Below are the code and all the weights of a small trained network. Each question names an input and a target symbol and asks about switching units off, where a switched-off unit gives its printed mean instead of its output.

import numpy as np


def w(rows, s, z=0):
    codes = np.array(rows[::2]) - 128.0
    scale = np.full(codes.shape[1], s)
    scale[-1] = z or s
    return codes * scale


def norm(h):
    return h / np.sqrt((h * h).mean(-1, keepdims=True) + 1e-5)


def f(y):
    return np.maximum(y, 0)


def softmax(a):
    e = np.exp(a - a.max(-1, keepdims=True))
    return e / e.sum(-1, keepdims=True)


def log_softmax(a):
    a = a - a.max(-1, keepdims=True)
    return a - np.log(np.exp(a).sum(-1, keepdims=True))


def net(x, mask):
    ids = ['ΓΨΩαβδζηθλμπσφ'.index(c) for c in x.split()]
    T = len(ids)
    res = E[ids] + P[:T]
    u = 0
    for l in range(2):
        q, k, v = (norm(res) @ M[l].T for M in (Q, K, V))
        z = softmax(np.where(np.tri(T) > 0, q @ k.T / 4**0.5, -1e9)) @ v
        res = res + np.where(mask[u], z, O[l][:, -1]) @ O[l][:, :-1]
        u += 1
        y = f(norm(res) @ A[l][:, :-1].T + A[l][:, -1])
        res = res + np.where(mask[u : u + 8], y, B[l][:, -1]) @ B[l][:, :-1]
        u += 8
    return log_softmax(norm(res)[-1] @ U[:, :-1].T + U[:, -1])


Q, K, V, O, A, B = {}, {}, {}, {}, {}, {}
E = w([
[111,185,132,176,88,112,81],'Γ',
[145,125,179,48,94,163,111],'Ψ',
[146,192,116,93,141,87,80],'Ω',
[142,97,161,78,218,179,90],'α',
[106,126,141,63,165,110,196],'β',
[82,95,215,99,141,170,152],'δ',
[69,96,37,91,134,197,116],'ζ',
[150,98,98,139,195,125,124],'η',
[176,132,129,101,183,253,210],'θ',
[182,104,144,82,71,124,149],'λ',
[83,182,100,182,137,43,131],'μ',
[61,189,199,59,166,182,147],'π',
[201,129,44,80,146,137,207],'σ',
[144,217,67,97,95,107,175],'φ',
],0.0042)
P = w([
[110,215,189,117,145,63,149],'0',
[120,185,208,164,122,11,146],'1',
[132,165,217,175,113,29,172],'2',
[130,142,220,181,102,1,183],'3',
[130,169,227,140,128,25,190],'4',
[166,158,237,153,126,13,220],'5',
[172,157,240,151,133,16,220],'6',
[202,157,242,148,141,10,222],'7',
[194,175,234,181,204,26,249],'8',
],0.00055)
Q[0] = w([
[137,168,97,44,159,154,209],'L0H0',
[201,130,114,115,123,142,122],'L0H0',
[89,115,153,187,46,70,75],'L0H0',
[121,163,101,253,54,64,56],'L0H0',
],0.0064)
K[0] = w([
[49,119,11,108,42,132,97],'L0H0',
[206,101,56,97,99,171,99],'L0H0',
[191,183,253,152,129,47,175],'L0H0',
[232,244,195,191,176,71,151],'L0H0',
],0.0045)
V[0] = w([
[190,222,251,163,182,5,207],'L0H0',
[135,97,209,157,127,144,171],'L0H0',
[59,107,120,173,89,131,126],'L0H0',
[40,121,78,98,117,129,129],'L0H0',
],0.0018)
O[0] = w([
[84,215,86,45,208,221,135,216],'L0H0',
[83,228,105,117,141,166,152,116],'L0H0',
[184,87,112,154,121,104,186,2],'L0H0',
[176,120,123,251,106,29,141,139],'L0H0',
],0.0018,0.00066)
A[0] = w([
[70,160,252,159,38,138,121,253],'L0N0',
[133,151,105,234,95,99,66,157],'L0N1',
[182,80,140,103,13,95,186,186],'L0N2',
[164,84,77,170,137,72,114,4],'L0N3',
[102,89,213,76,143,147,115,184],'L0N4',
[217,54,122,178,83,12,66,20],'L0N5',
[156,118,128,124,118,120,155,47],'L0N6',
[101,196,117,147,143,113,168,106],'L0N7',
],0.0027,0.00077)
B[0] = w([
[168,197,4,176,125,126,63,217],'L0N0',
[141,170,116,63,211,109,103,187],'L0N1',
[53,167,178,208,150,50,76,208],'L0N2',
[30,162,164,125,89,107,230,153],'L0N3',
[82,192,97,118,62,194,46,255],'L0N4',
[211,247,42,49,100,118,175,158],'L0N5',
[130,118,116,157,111,76,115,146],'L0N6',
[134,119,141,100,122,87,44,215],'L0N7',
],0.0024,0.0016)
Q[1] = w([
[138,3,168,142,133,232,219],'L1H0',
[193,136,144,78,181,159,68],'L1H0',
[94,94,181,120,58,151,82],'L1H0',
[134,96,58,143,97,122,171],'L1H0',
],0.0075)
K[1] = w([
[186,172,203,136,182,198,190],'L1H0',
[161,74,118,65,206,172,1],'L1H0',
[109,164,211,142,69,132,66],'L1H0',
[186,148,102,144,95,106,196],'L1H0',
],0.008)
V[1] = w([
[176,79,53,73,97,76,137],'L1H0',
[248,76,250,226,81,79,152],'L1H0',
[73,85,36,123,94,144,105],'L1H0',
[161,193,222,178,157,41,134],'L1H0',
],0.0018)
O[1] = w([
[123,137,159,149,99,143,191,105],'L1H0',
[128,252,93,149,172,63,94,3],'L1H0',
[99,87,144,121,156,146,202,104],'L1H0',
[97,187,143,113,85,91,60,127],'L1H0',
],0.0028,0.0019)
A[1] = w([
[110,39,135,135,161,175,114,194],'L1N0',
[129,178,111,87,90,164,121,71],'L1N1',
[155,101,121,80,169,132,150,156],'L1N2',
[102,114,135,110,200,109,149,67],'L1N3',
[115,163,96,148,124,81,91,253],'L1N4',
[179,2,119,143,131,140,162,43],'L1N5',
[153,118,93,154,101,79,207,125],'L1N6',
[167,64,83,99,126,160,133,76],'L1N7',
],0.0052,0.0018)
B[1] = w([
[132,171,140,237,56,36,188,249],'L1N0',
[172,93,56,211,130,56,181,201],'L1N1',
[88,79,184,74,106,102,125,251],'L1N2',
[126,64,29,169,14,159,85,179],'L1N3',
[155,47,193,132,169,188,199,251],'L1N4',
[185,37,35,152,153,62,100,191],'L1N5',
[59,172,90,105,169,194,2,198],'L1N6',
[141,89,150,187,181,133,44,205],'L1N7',
],0.0029,0.0027)
U = w([
[185,77,148,136,159,234,236,169],'Γ',
[199,132,203,150,24,36,176,48],'Ψ',
[67,53,145,5,60,90,188,179],'Ω',
[223,135,189,24,200,64,102,64],'α',
[47,150,187,155,215,19,173,108],'β',
[87,50,244,138,128,176,10,102],'δ',
[137,23,42,212,63,40,117,93],'ζ',
[156,82,15,34,208,149,46,73],'η',
[187,216,119,225,171,148,34,43],'θ',
[183,157,98,77,2,188,44,246],'λ',
[43,94,69,164,141,158,118,39],'μ',
[47,167,158,231,16,171,162,44],'π',
[164,214,33,104,100,70,211,236],'σ',
[45,225,141,75,147,218,102,231],'φ',
],0.0071,0.0013)

Each question gives the input, a string of symbols that net reads in full, and the target symbol t.
The units are the heads (4 rows each of Q, K, V and O) and the neurons (one row each of A and B). Each row of codes is followed by its name. A weight is (code - 128) times the scale printed after its matrix; where a second scale follows, it is the last column's (O, A, B and U).
mask holds one flag per unit, layer by layer, with each layer's heads first. A switched-off unit (its flag False) gives its mean, the last column of its rows in O or B, instead of its output. The means were averaged over made-up inputs and are rounded, as every weight is.
A unit's drop is (log p(t) with every unit on - log p(t) with that unit switched off) / (log p(t) with every unit on - log p(t) with every unit switched off).
The circuit of an input: a set's keep is (log p(t) with only the set's units on - log p(t) with every unit switched off) / (log p(t) with every unit on - log p(t) with every unit switched off). Starting from the 12 units with the biggest drops (on a tie, the unit counted first), units are removed one at a time, each time the one whose removal leaves the highest keep (on an exact tie, the one counted first), for as long as the keep stays at least 0.8.
circuit, biggest first: the units of the circuit, biggest drop first
k most important neurons: the k neurons with the biggest drops, biggest first
k most important neurons of layer l: the k neurons of layer l with the biggest drops, biggest first
drop when u is switched off: that unit's drop, to one decimal
input Ψ ζ β φ π θ, target θ: circuit, biggest first -> (L0H0, L1H0, L1N6)
input Γ α α ζ π α, target ζ: circuit, biggest first -> (L0H0, L1N5)
input α μ Γ, target θ: most important neuron -> (L0N0)
input Ψ α λ π θ Ψ, target λ: 4 most important neurons -> (L1N0, L1N1, L0N0, L0N4)
input Γ ζ θ Ψ φ σ α λ, target λ: 4 most important neurons -> (L0N5, L1N6, L1N0, L0N0)
input μ θ δ α λ μ ζ Ψ, target Ψ: 3 most important neurons -> (L0N2, L0N5, L1N6)
input Ψ σ θ ζ π, target π: 3 most important neurons -> (L0N0, L1N4, L0N4)
input Γ δ σ Ω, target α: 2 most important neurons of layer 1 -> (L1N0, L1N4)
input θ α θ Ψ θ α μ μ, target β: 2 most important neurons -> (L1N4, L1N0)
input θ θ θ ζ φ μ μ, target μ: 2 most important neurons of layer 1 -> (L1N3, L1N6)
input θ θ θ θ α θ β ζ, target ζ: 2 most important neurons of layer 1 -> (L1N0, L1N5)
input Ψ α σ ζ, target ζ: 2 most important neurons -> (L1N5, L1N0)
input ζ θ θ λ θ β σ α, target α: 2 most important neurons -> (L0N5, L1N0)
input θ ζ μ σ φ Γ λ θ θ, target θ: 2 most important neurons of layer 1 -> (L1N6, L1N4)
input Ψ ζ θ λ, target λ: 4 most important neurons -> (L0N5, L1N6, L1N0, L0N2)
input θ Ω β α σ π α δ, target π: most important neuron of layer 1 -> (L1N0)
input σ β α μ Ψ, target λ: 2 most important neurons of layer 1 -> (L1N1, L1N0)
input θ λ δ, target π: 2 most important neurons of layer 1 -> (L1N1, L1N6)
input α θ φ β σ μ Ψ σ Γ, target θ: 3 most important neurons of layer 0 -> (L0N0, L0N1, L0N7)
input ζ φ Γ, target Γ: 2 most important neurons of layer 1 -> (L1N4, L1N0)
input μ μ φ η μ ζ α, target α: 2 most important neurons of layer 0 -> (L0N5, L0N4)
input θ ζ σ θ σ μ φ, target φ: 2 most important neurons -> (L1N6, L1N0)
input μ θ μ η Ω, target α: drop when L1N6 is switched off -> 0.1
input θ θ α α η ζ Ω, target Ω: drop when L0H0 is switched off -> 0.2
input σ θ π π Ψ ζ η α Γ, target Γ: drop when L1N0 is switched off -> 0.1
input ζ Ψ β Γ δ Γ η, target η: drop when L1N3 is switched off -> 0.0
